B:
0: [ 15.2  -2.5   5.1 -23.1  -2.9  23.5 -20.1  28.3  -2.3 -35.1  12.9 -37.2
  -0.5  10.6]
1: [ 10.5 -15.1  19.2  -9.2   7.0  23.3   2.5  31.1  15.2 -38.2   5.7 -18.7
  11.1  -8.7]
2: [ 13.4  -4.5   9.1  20.1  -3.3  28.1 -40.0  14.9  -0.8 -51.2  -5.3 -30.7
   7.9  16.3]
3: [  5.6 -15.7  29.3   5.3 -58.3  40.3 -55.9  11.6  -3.7 -75.1   5.8 -66.0
  58.3  48.7]
4: [ 14.3  -0.5  -2.5  19.3  28.5  10.6 -38.4   5.2 -10.0 -47.7 -20.8 -29.6
 -24.4 -44.9]
5: [ 23.5  22.5 -15.2  37.3  26.0   9.6 -68.7 -36.5 -25.8 -87.5 -16.1 -77.0
 -26.0  17.7]
6: [ 19.5  -9.2  25.9 -44.5 -20.7  18.6   0.8  51.4  38.0 -25.2  25.7   2.1
  17.8  -4.4]
7: [ 22.8   1.2  -4.7   2.1  14.7  18.2 -18.9  14.9   0.3 -29.8  -0.6 -16.6
 -16.4 -10.2]
8: [  5.8   6.9  -2.4  36.1  30.4  21.1 -47.0 -19.2 -28.5 -59.5 -18.2 -42.9
 -22.1  -0.1]
9: [ 12.8 -10.9   6.2   1.6  20.5  25.1 -49.7   0.6 -12.5 -30.1   0.8 -36.4
 -23.2 -41.0]
10: [ 16.7   8.1  15.5  -0.7 -23.5  26.5 -37.8  11.5   9.3 -49.1   7.5 -35.4
  17.5  29.4]
11: [ 17.9  12.1 -12.5  61.8  20.1  20.6 -76.8 -37.0 -33.2 -90.0 -25.3 -66.7
 -14.3  13.0]
12: [ 11.8 -11.8  12.4  -5.7 -11.7  18.7 -11.6  20.4  16.7 -38.9  10.5  -9.8
  10.8   9.8]
13: [  9.6   7.7  -9.0  16.8  33.6  13.6 -28.0  -4.4  -9.6 -22.6  -3.9 -19.8
 -33.0 -24.1]
14: [ 10.7  -8.4   7.9   7.4 -28.3  25.8 -38.2  14.3  -0.7 -63.6   0.4 -41.1
  18.5  23.5]
15: [  8.7  -6.0   0.0  13.7  31.5  32.4   9.8  29.1  16.0 -21.5  -7.1  20.2
 -15.5 -33.6]
16: [ 10.9  -2.2  17.9 -16.5 -53.3  38.5 -42.9  26.5  19.3 -68.5  16.7 -54.3
  54.2  55.1]
17: [  7.2 -12.8   1.4  37.5  46.2  25.5 -58.9 -18.8 -35.5 -54.0 -24.1 -47.6
 -29.6 -50.1]
18: [ 24.7  -7.6  13.0 -20.9 -33.0  32.4 -45.7  23.0  17.3 -30.9  22.5 -53.0
  21.2  20.9]

[14.0  6.3 -3.7  5.7 22.4  2.6 -8.5 28.2 18.8 12.4  4.7]	2
[ 4.3 -1.3 28.5 20.5 58.2 17.7 11.1 14.8  5.8  3.5 10.8]	17
[ 4.5 -3.0 24.1 29.3 41.9 17.5 21.3  3.8  5.4  1.6  9.2]	4
[ 13.4   5.3  -5.5   5.4   9.1   0.8 -12.2  29.7  16.9   8.2   5.8]	10
[23.9  5.8  9.6  0.8 33.7 11.4 15.5  2.5  2.8  7.8  3.6]	8
[ 13.2   4.3  -6.4   9.0  18.4  -1.5 -21.1  36.7  18.4  13.3   7.1]	14
[ 1.4  6.2 21.0  9.4 29.5 13.2 28.2  2.2  7.5 -3.4  4.1]	13
[ 21.6   2.6 -20.4   7.9   3.7 -10.0 -48.9  48.1  23.0  16.5   7.7]	16
[ 24.7   4.3 -18.9   6.7  13.4  -5.5 -51.8  51.2  18.4  26.5   7.1]	3
[-15.1   1.9  10.6  21.9   3.4  -2.3  -8.2  24.5  29.9  -9.7  11.8]	6
[45.0  5.3 -5.2 -1.4 44.7 13.2  6.8 18.5 -0.2 27.9  4.1]	11
[  5.7   5.0   5.5  10.2  15.6  -0.2 -21.0  53.6  16.8  13.4   7.6]	18
[-6.8  2.4  6.8 22.4 18.5  1.0 -3.1 17.9 20.5 -2.9 11.9]	1
[46.5 13.2  2.8 -3.0 35.9 12.8 25.9 16.0 -2.3 18.4 -1.1]	5
[-16.1   3.4   9.7  16.6  21.6   6.3  20.5  -3.2  26.7 -12.7   7.5]	15
[ 2.7  7.8  7.8  8.9 13.7  1.4  5.0 31.8 15.8 -2.9  3.9]	0
[-4.9  3.2  9.3 12.9 20.9  7.0 11.0 14.3 16.0 -2.7  6.4]	7
[ 2.3  4.2 -0.1  9.1 11.1 -2.1 -7.0 22.8 20.0  9.5  7.2]	12
[-6.7  3.7 36.6 20.6 46.2 13.3  8.9 21.8 12.0 -1.0  8.3]	9
